Here is a tiny trained network, its code and every weight. The questions are about switching its units off for an input and a class, where a switched-off unit gives its printed mean instead of its output.

import numpy as np


def w(rows, s, z=0):
    codes = np.array(rows[::2]) - 128.0
    scale = np.full(codes.shape[1], s)
    scale[-1] = z or s
    return codes * scale


def f(y):
    return np.maximum(y, 0)


def log_softmax(a):
    a = a - a.max(-1, keepdims=True)
    return a - np.log(np.exp(a).sum(-1, keepdims=True))


def net(x, mask):
    res = np.array(x, float).reshape(1, 8) / 4 @ E
    y = f(res @ A[0][:, :-1].T + A[0][:, -1])
    res = res + np.where(mask, y, B[0][:, -1]) @ B[0][:, :-1]
    return log_softmax(res[-1] @ U[:, :-1].T + U[:, -1])


A, B = {}, {}
E = w([
[118,28,222,73,42,64,106],'x0',
[150,162,98,227,72,26,59],'x1',
[131,126,127,126,130,127,130],'x2',
[137,126,131,128,127,127,129],'x3',
[102,32,174,235,246,65,212],'x4',
[162,236,254,87,235,96,27],'x5',
[154,177,242,233,43,237,190],'x6',
[122,126,130,126,127,131,130],'x7',
],0.0028)
A[0] = w([
[140,125,123,133,116,137,122,253],'n0',
[126,106,139,157,155,113,147,102],'n1',
[119,45,23,166,31,163,208,102],'n2',
[113,228,3,183,217,193,151,114],'n3',
[126,118,134,142,141,121,137,114],'n4',
[138,165,189,110,168,119,100,92],'n5',
[136,155,172,116,158,121,107,94],'n6',
[101,40,207,68,55,86,111,99],'n7',
[146,182,95,71,61,155,100,91],'n8',
[116,167,101,199,94,56,87,106],'n9',
[135,80,154,187,194,86,177,98],'n10',
[112,56,192,78,70,84,120,117],'n11',
[105,134,139,99,157,162,149,148],'n12',
[132,140,172,163,102,163,140,95],'n13',
[130,93,83,132,95,145,150,93],'n14',
[130,161,213,204,69,183,164,97],'n15',
[137,155,172,116,159,121,106,92],'n16',
[122,113,141,89,146,165,155,107],'n17',
[108,94,158,43,170,214,187,99],'n18',
[105,112,154,49,173,205,169,113],'n19',
[132,91,147,175,176,99,159,98],'n20',
[146,183,217,102,187,114,87,92],'n21',
[116,107,71,84,171,80,107,89],'n22',
[127,71,58,133,75,154,162,87],'n23',
[133,144,185,171,94,174,143,92],'n24',
[130,149,195,182,87,180,143,91],'n25',
[132,89,148,177,179,98,160,98],'n26',
[146,172,103,85,69,148,109,90],'n27',
[126,104,140,158,157,112,147,101],'n28',
[126,173,104,211,61,41,83,131],'n29',
[116,110,74,89,169,86,112,90],'n30',
[127,82,54,45,189,49,81,97],'n31',
[143,209,85,53,42,161,72,100],'n32',
[137,169,194,110,172,118,98,89],'n33',
[130,99,142,166,165,105,153,101],'n34',
[127,105,140,158,156,113,147,101],'n35',
],0.0068,0.0059)
B[0] = w([
[129,98,179,78,207,54,253,254],'n0',
[106,115,133,126,128,158,121,138],'n1',
[81,211,147,124,159,77,56,187],'n2',
[209,156,224,164,68,135,141,193],'n3',
[118,123,130,128,127,142,125,132],'n4',
[104,169,135,133,133,95,87,149],'n5',
[112,158,132,133,132,107,97,140],'n6',
[197,156,185,178,100,154,142,163],'n7',
[83,91,145,141,132,190,114,153],'n8',
[158,73,97,129,117,97,86,162],'n9',
[82,87,154,115,125,191,111,165],'n10',
[189,150,177,160,110,148,143,163],'n11',
[137,100,122,127,142,99,133,153],'n12',
[129,154,81,123,117,145,138,142],'n13',
[117,156,132,136,129,112,90,140],'n14',
[132,174,44,100,107,162,158,170],'n15',
[110,159,132,134,132,107,97,140],'n16',
[141,98,108,132,119,110,111,137],'n17',
[160,57,80,141,113,86,89,154],'n18',
[155,61,95,143,121,88,97,155],'n19',
[92,100,142,122,126,176,114,152],'n20',
[87,188,140,132,134,77,74,167],'n21',
[123,168,69,126,105,153,148,155],'n22',
[106,175,132,142,133,101,70,151],'n23',
[131,161,67,120,115,151,140,148],'n24',
[131,165,57,116,112,156,144,154],'n25',
[91,98,144,121,125,178,113,154],'n26',
[91,104,142,133,124,181,112,146],'n27',
[105,114,134,126,128,159,121,139],'n28',
[166,48,95,122,123,83,101,186],'n29',
[124,166,75,126,106,152,144,151],'n30',
[123,179,38,114,105,167,176,184],'n31',
[64,73,155,148,149,204,127,173],'n32',
[102,173,135,134,133,93,83,151],'n33',
[99,107,138,123,126,166,117,145],'n34',
[105,114,134,126,128,158,121,139],'n35',
],0.029,0.0058)
U = w([
[64,225,141,148,146,76,10,60],'0',
[129,186,3,95,53,198,171,63],'1',
[37,44,172,133,139,244,101,73],'2',
[137,120,146,100,161,102,178,254],'3',
[140,116,145,104,162,92,169,207],'4',
[140,118,147,105,160,98,167,178],'5',
[219,149,206,215,57,144,136,81],'6',
[168,29,65,140,115,67,62,65],'7',
],0.0059,0.003)

Each question gives the input, the list of numbers given to net, and the class t.
The units are the neurons (one row each of A and B). Each row of codes is followed by its name. A weight is (code - 128) times the scale printed after its matrix; where a second scale follows, it is the last column's (A, B and U).
mask holds one flag per neuron, in row order. A switched-off neuron (its flag False) gives its mean, the last column of its row in B, instead of its output. The means were averaged over made-up inputs and are rounded, as every weight is.
A unit's drop is (log p(t) with every unit on - log p(t) with that unit switched off) / (log p(t) with every unit on - log p(t) with every unit switched off).
The circuit of an input: a set's keep is (log p(t) with only the set's units on - log p(t) with every unit switched off) / (log p(t) with every unit on - log p(t) with every unit switched off). Starting from the 12 units with the biggest drops (on a tie, the unit counted first), units are removed one at a time, each time the one whose removal leaves the highest keep (on an exact tie, the one counted first), for as long as the keep stays at least 0.8.
units of the circuit, in order: the units of the circuit, biggest drop first
top k neurons: the k neurons with the biggest drops, biggest first
drop of u: that unit's drop, to one decimal
input [6,0,-4,-1,-7,4,-3,0], class 2: units of the circuit, in order : n32
input [2,-5,5,-6,4,6,7,-1], class 1: top 4 neurons : n15, n25, n2, n24
input [0,-3,6,-3,-2,4,7,-1], class 1: units of the circuit, in order : n15, n25
input [-4,5,7,-2,8,-7,-6,5], class 2: units of the circuit, in order : n10, n26
input [2,-6,-3,7,-6,7,-5,-6], class 0: top 3 neurons : n21, n33, n5
input [5,3,-8,4,8,-3,-3,4], class 2: units of the circuit, in order : n10, n26
input [-5,6,-2,6,-7,2,-2,-5], class 2: top 3 neurons : n32, n8, n27
input [-2,-8,4,5,1,-6,4,0], class 7: top 2 neurons : n18, n19
input [-3,-4,8,-4,1,7,-8,-1], class 1: top 4 neurons : n31, n2, n22, n30
input [2,8,1,1,5,-1,1,-7], class 7: top 2 neurons : n29, n9
input [2,-8,-2,-4,1,-5,4,1], class 7: units of the circuit, in order : n18, n19
input [3,-6,-2,-4,2,-5,0,-1], class 7: top 3 neurons : n18, n19, n3
input [-1,-2,-6,-6,1,6,-5,1], class 0: units of the circuit, in order : n21, n33
input [7,3,-5,-5,-1,1,-8,-5], class 1: units of the circuit, in order : n31
input [-1,4,-7,-2,8,7,8,3], class 1: top 2 neurons : n15, n25
input [8,6,5,6,-5,6,-4,6], class 6: top 3 neurons : n7, n11, n2
input [-7,-3,2,-3,6,0,2,6], class 6: top 2 neurons : n3, n32
input [-3,7,1,-5,7,-7,7,0], class 0: top 3 neurons : n2, n23, n31
input [6,5,6,0,-7,6,0,-2], class 2: top 2 neurons : n32, n8
input [8,3,-7,-5,4,-4,-3,6], class 6: units of the circuit, in order : n7
input [-8,-5,6,-2,-4,2,-3,2], class 6: drop of n3 : 1.2
input [-5,0,2,-3,2,6,-2,2], class 0: drop of n29 : 0.2
input [7,-2,6,8,0,5,8,-7], class 1: drop of n31 : -0.1
